Here is a tiny trained network, its code and every weight. The questions are about switching its units off for an input and a class, where a switched-off unit gives its printed mean instead of its output.

import numpy as np


def w(rows, s, z=0):
    codes = np.array(rows[::2]) - 128.0
    scale = np.full(codes.shape[1], s)
    scale[-1] = z or s
    return codes * scale


def f(y):
    return np.maximum(y, 0)


def log_softmax(a):
    a = a - a.max(-1, keepdims=True)
    return a - np.log(np.exp(a).sum(-1, keepdims=True))


def net(x, mask):
    res = np.array(x, float).reshape(1, 3) / 4 @ E
    y = f(res @ A[0][:, :-1].T + A[0][:, -1])
    res = res + np.where(mask, y, B[0][:, -1]) @ B[0][:, :-1]
    return log_softmax(res[-1] @ U[:, :-1].T + U[:, -1])


A, B = {}, {}
E = w([
[142,195,157,84,218,157,47,144,21,48,116],'x0',
[155,80,88,80,201,235,104,89,75,151,248],'x1',
[165,154,191,230,153,121,171,29,97,176,81],'x2',
],0.016)
A[0] = w([
[121,203,201,94,168,135,80,118,64,22,119,129],'N1',
[201,149,162,212,190,87,140,50,92,202,108,137],'N2',
[135,64,103,118,86,144,154,123,172,177,133,255],'N3',
[197,79,183,150,156,232,136,70,92,169,202,64],'N4',
[157,121,131,134,146,151,119,6,139,156,173,117],'N5',
[121,96,25,55,158,181,123,150,154,117,215,135],'N6',
[81,134,107,107,77,94,80,181,165,73,98,221],'N7',
[139,215,233,198,87,107,129,91,128,104,46,123],'N8',
[126,118,110,175,72,153,173,91,170,129,157,218],'N9',
[115,120,98,113,83,83,123,202,119,86,80,212],'N10',
[102,104,145,191,102,90,156,103,176,165,95,183],'N11',
[204,106,112,157,132,150,132,18,63,175,130,7],'N12',
],0.011,0.007)
B[0] = w([
[128,128,131,95,202,210,104,185,129,6,67,239],'N1',
[138,147,202,141,130,81,139,113,159,95,74,242],'N2',
[118,87,101,132,92,63,174,101,86,155,170,220],'N3',
[65,122,7,121,99,137,132,134,149,83,101,242],'N4',
[89,166,78,101,116,107,140,137,141,151,142,205],'N5',
[174,84,135,122,91,134,104,191,59,166,161,252],'N6',
[70,202,65,93,100,99,152,108,146,60,126,214],'N7',
[187,153,189,168,164,139,147,167,111,123,78,243],'N8',
[134,157,124,148,144,79,159,86,100,116,178,210],'N9',
[61,151,106,88,135,123,158,66,201,76,111,205],'N10',
[91,135,141,205,141,81,104,122,117,196,191,227],'N11',
[78,166,110,73,118,122,150,80,198,74,104,202],'N12',
],0.013,0.025)
U = w([
[54,145,83,154,65,85,186,34,170,121,153,240],'0',
[74,179,94,60,168,184,113,114,196,97,59,86],'1',
[189,37,85,117,69,123,154,165,85,251,209,244],'2',
[169,47,111,113,140,235,46,215,60,122,151,7],'3',
[154,156,233,233,153,74,135,65,125,227,141,148],'4',
[254,126,224,195,155,155,147,187,146,87,51,38],'5',
],0.0099,0.002)

Each question gives the input, the list of numbers given to net, and the class t.
The units are the neurons (one row each of A and B). Each row of codes is followed by its name. A weight is (code - 128) times the scale printed after its matrix; where a second scale follows, it is the last column's (A, B and U).
mask holds one flag per neuron, in row order. A switched-off neuron (its flag False) gives its mean, the last column of its row in B, instead of its output. The means were averaged over made-up inputs and are rounded, as every weight is.
A unit's drop is (log p(t) with every unit on - log p(t) with that unit switched off) / (log p(t) with every unit on - log p(t) with every unit switched off).
The circuit of an input: a set's keep is (log p(t) with only the set's units on - log p(t) with every unit switched off) / (log p(t) with every unit on - log p(t) with every unit switched off). Starting from all 12 units, units are removed one at a time, each time the one whose removal leaves the highest keep (on an exact tie, the one counted first), for as long as the keep stays at least 0.8.
units of the circuit, in order: the units of the circuit, biggest drop first
top k neurons: the k neurons with the biggest drops, biggest first
drop when u is switched off: that unit's drop, to one decimal
input [4,8,-2], class 3: units of the circuit, in order => (N6)
input [-7,-5,1], class 4: units of the circuit, in order => (N11, N4)
input [8,-6,1], class 5: top 2 neurons => (N8, N4)
input [-1,-8,7], class 4: top 2 neurons => (N11, N1)
input [-1,0,-8], class 0: top 3 neurons => (N7, N10, N1)
input [1,-8,-1], class 1: top 3 neurons => (N10, N3, N8)
input [-1,-5,8], class 4: top 2 neurons => (N11, N1)
input [0,-7,6], class 4: top 2 neurons => (N11, N1)
input [3,-4,7], class 5: drop when N11 is switched off => 0.0
input [2,-8,7], class 5: drop when N8 is switched off => 0.8
input [1,-3,6], class 5: drop when N8 is switched off => 0.5
input [1,-2,1], class 5: drop when N4 is switched off => 0.3
